Below are the code and all the weights of a small trained network. Each question names an input and a target symbol and asks about switching units off, where a switched-off unit gives its printed mean instead of its output.

import numpy as np


def w(rows, s, z=0):
    codes = np.array(rows[::2]) - 128.0
    scale = np.full(codes.shape[1], s)
    scale[-1] = z or s
    return codes * scale


def norm(h):
    return h / np.sqrt((h * h).mean(-1, keepdims=True) + 1e-5)


def f(y):
    return np.maximum(y, 0)


def softmax(a):
    e = np.exp(a - a.max(-1, keepdims=True))
    return e / e.sum(-1, keepdims=True)


def log_softmax(a):
    a = a - a.max(-1, keepdims=True)
    return a - np.log(np.exp(a).sum(-1, keepdims=True))


def net(x, mask):
    ids = ['βγδζηθμπστφ'.index(c) for c in x.split()]
    T = len(ids)
    res = E[ids] + P[:T]
    u = 0
    for l in range(2):
        q, k, v = (norm(res) @ M[l].T for M in (Q, K, V))
        z = softmax(np.where(np.tri(T) > 0, q @ k.T / 2**0.5, -1e9)) @ v
        res = res + np.where(mask[u], z, O[l][:, -1]) @ O[l][:, :-1]
        u += 1
        y = f(norm(res) @ A[l][:, :-1].T + A[l][:, -1])
        res = res + np.where(mask[u : u + 16], y, B[l][:, -1]) @ B[l][:, :-1]
        u += 16
    return log_softmax(norm(res)[-1] @ U[:, :-1].T + U[:, -1])


Q, K, V, O, A, B = {}, {}, {}, {}, {}, {}
E = w([
[125,119,81,131],'β',
[122,109,82,111],'γ',
[127,107,116,121],'δ',
[139,86,110,152],'ζ',
[159,110,159,135],'η',
[124,131,171,116],'θ',
[146,82,133,119],'μ',
[123,169,101,119],'π',
[255,194,117,126],'σ',
[81,156,142,174],'τ',
[112,113,168,225],'φ',
],0.0091)
P = w([
[168,98,23,170],'0',
[92,118,187,111],'1',
[214,95,47,201],'2',
[91,129,200,108],'3',
[240,115,1,151],'4',
[74,127,196,96],'5',
],0.0027)
Q[0] = w([
[211,120,72,233],'L0H0',
[1,35,165,77],'L0H0',
],0.0099)
K[0] = w([
[126,148,160,250],'L0H0',
[86,39,94,31],'L0H0',
],0.011)
V[0] = w([
[248,155,112,1],'L0H0',
[232,102,96,35],'L0H0',
],0.0037)
O[0] = w([
[237,190,215,144,170],'L0H0',
[252,205,150,96,254],'L0H0',
],0.0025,0.00076)
A[0] = w([
[86,106,166,82,120],'L0N0',
[129,129,82,101,91],'L0N1',
[91,171,155,39,71],'L0N2',
[104,88,121,121,49],'L0N3',
[125,131,129,183,161],'L0N4',
[106,118,119,1,106],'L0N5',
[131,53,157,67,58],'L0N6',
[94,107,189,81,67],'L0N7',
[47,157,178,100,99],'L0N8',
[92,98,128,142,71],'L0N9',
[110,119,91,105,31],'L0N10',
[121,116,192,77,113],'L0N11',
[109,57,174,126,7],'L0N12',
[95,141,126,144,127],'L0N13',
[90,127,124,140,126],'L0N14',
[86,193,110,127,79],'L0N15',
],0.0085,0.002)
B[0] = w([
[193,125,86,174,203],'L0N0',
[128,87,204,110,217],'L0N1',
[132,188,13,116,246],'L0N2',
[85,147,107,139,170],'L0N3',
[145,73,145,97,173],'L0N4',
[154,6,124,128,250],'L0N5',
[117,123,63,70,217],'L0N6',
[166,155,168,227,200],'L0N7',
[149,254,118,125,244],'L0N8',
[83,132,109,147,168],'L0N9',
[157,76,170,128,164],'L0N10',
[170,109,134,192,207],'L0N11',
[38,146,133,177,196],'L0N12',
[98,108,129,127,161],'L0N13',
[90,128,116,137,164],'L0N14',
[76,190,47,162,237],'L0N15',
],0.014,0.0026)
Q[1] = w([
[94,100,141,56],'L1H0',
[6,102,144,195],'L1H0',
],0.015)
K[1] = w([
[69,94,191,62],'L1H0',
[27,15,145,247],'L1H0',
],0.011)
V[1] = w([
[101,142,5,8],'L1H0',
[82,200,103,254],'L1H0',
],0.0072)
O[1] = w([
[61,163,1,9,179],'L1H0',
[202,31,206,41,255],'L1H0',
],0.005,0.0041)
A[1] = w([
[110,194,157,143,48],'L1N0',
[164,111,142,1,14],'L1N1',
[106,197,162,194,87],'L1N2',
[105,127,209,110,179],'L1N3',
[143,146,158,61,98],'L1N4',
[113,208,141,167,41],'L1N5',
[102,141,182,120,67],'L1N6',
[77,130,101,130,4],'L1N7',
[194,170,99,120,97],'L1N8',
[197,194,153,158,104],'L1N9',
[166,106,72,127,107],'L1N10',
[196,145,152,122,94],'L1N11',
[64,159,242,103,21],'L1N12',
[137,200,159,84,156],'L1N13',
[184,154,73,156,87],'L1N14',
[130,187,165,163,46],'L1N15',
],0.009,0.0028)
B[1] = w([
[119,94,158,79,139],'L1N0',
[190,30,78,86,253],'L1N1',
[96,165,181,96,184],'L1N2',
[85,121,116,166,157],'L1N3',
[144,69,130,109,180],'L1N4',
[146,99,119,65,171],'L1N5',
[126,181,115,132,130],'L1N6',
[116,126,87,83,145],'L1N7',
[122,191,101,120,237],'L1N8',
[172,92,128,86,211],'L1N9',
[158,160,119,117,252],'L1N10',
[157,133,176,135,181],'L1N11',
[128,253,121,133,132],'L1N12',
[111,102,184,168,194],'L1N13',
[99,184,114,154,254],'L1N14',
[116,93,109,80,157],'L1N15',
],0.024,0.0032)
U = w([
[51,181,207,178,191],'β',
[160,108,125,221,33],'γ',
[64,143,216,11,168],'δ',
[169,146,39,255,64],'ζ',
[163,147,202,87,102],'η',
[189,103,230,182,218],'θ',
[95,214,56,94,205],'μ',
[219,25,44,25,63],'π',
[253,221,153,115,46],'σ',
[5,88,67,66,74],'τ',
[34,47,153,213,253],'φ',
],0.0073,0.0023)

Each question gives the input, a string of symbols that net reads in full, and the target symbol t.
The units are the heads (2 rows each of Q, K, V and O) and the neurons (one row each of A and B). Each row of codes is followed by its name. A weight is (code - 128) times the scale printed after its matrix; where a second scale follows, it is the last column's (O, A, B and U).
mask holds one flag per unit, layer by layer, with each layer's heads first. A switched-off unit (its flag False) gives its mean, the last column of its rows in O or B, instead of its output. The means were averaged over made-up inputs and are rounded, as every weight is.
A unit's drop is (log p(t) with every unit on - log p(t) with that unit switched off) / (log p(t) with every unit on - log p(t) with every unit switched off).
The circuit of an input: a set's keep is (log p(t) with only the set's units on - log p(t) with every unit switched off) / (log p(t) with every unit on - log p(t) with every unit switched off). Starting from the 12 units with the biggest drops (on a tie, the unit counted first), units are removed one at a time, each time the one whose removal leaves the highest keep (on an exact tie, the one counted first), for as long as the keep stays at least 0.8.
units of the circuit, in order: the units of the circuit, biggest drop first
unit that matters most: the unit with the biggest drop
top k neurons: the k neurons with the biggest drops, biggest first
k most important neurons of layer l: the k neurons of layer l with the biggest drops, biggest first
drop when u is switched off: that unit's drop, to one decimal
input θ δ ζ, target θ: units of the circuit, in order -> L1H0, L0N2, L1N1
input π δ η φ θ, target φ: 3 most important neurons of layer 0 -> L0N2, L0N4, L0N15
input η θ ζ, target θ: top 3 neurons -> L0N2, L0N6, L0N8
input π τ θ, target τ: unit that matters most -> L0H0
input θ ζ δ, target θ: units of the circuit, in order -> L0N2, L1H0, L1N1
input δ θ θ, target θ: 4 most important neurons of layer 0 -> L0N2, L0N11, L0N7, L0N8
input π δ π ζ, target τ: top 3 neurons -> L0N6, L0N12, L1N1
input δ θ β, target θ: top 3 neurons -> L0N6, L0N2, L0N8
input π π φ γ π, target φ: top 4 neurons -> L0N2, L0N6, L0N1, L0N4
input δ θ δ, target θ: top 4 neurons -> L0N6, L0N2, L0N8, L0N15
input π σ π, target σ: top 3 neurons -> L0N6, L0N2, L0N8
input σ β μ, target σ: top 4 neurons -> L0N2, L0N15, L0N6, L1N11
input η θ θ, target θ: top 4 neurons -> L0N2, L0N6, L0N8, L0N11
input τ β β, target τ: top 2 neurons -> L0N7, L0N11
input η π π δ δ β, target φ: top neuron -> L0N2
input φ β δ, target φ: 3 most important neurons of layer 0 -> L0N2, L0N15, L0N6
input δ σ γ, target σ: 3 most important neurons of layer 0 -> L0N12, L0N7, L0N2
input π γ γ π μ φ, target β: 2 most important neurons of layer 1 -> L1N12, L1N3
input π β φ θ δ, target φ: 2 most important neurons of layer 1 -> L1N1, L1N9
input π φ π, target φ: 2 most important neurons of layer 0 -> L0N2, L0N6
input σ φ ζ, target φ: 3 most important neurons of layer 0 -> L0N2, L0N15, L0N6
input β δ π π τ θ, target σ: 3 most important neurons of layer 0 -> L0N8, L0N7, L0N15
input μ δ δ, target μ: unit that matters most -> L1H0
input δ τ γ, target τ: 2 most important neurons of layer 0 -> L0N7, L0N11
input φ γ μ, target φ: drop when L0H0 is switched off -> 0.8
input ζ φ τ φ φ, target φ: drop when L0N15 is switched off -> 0.0
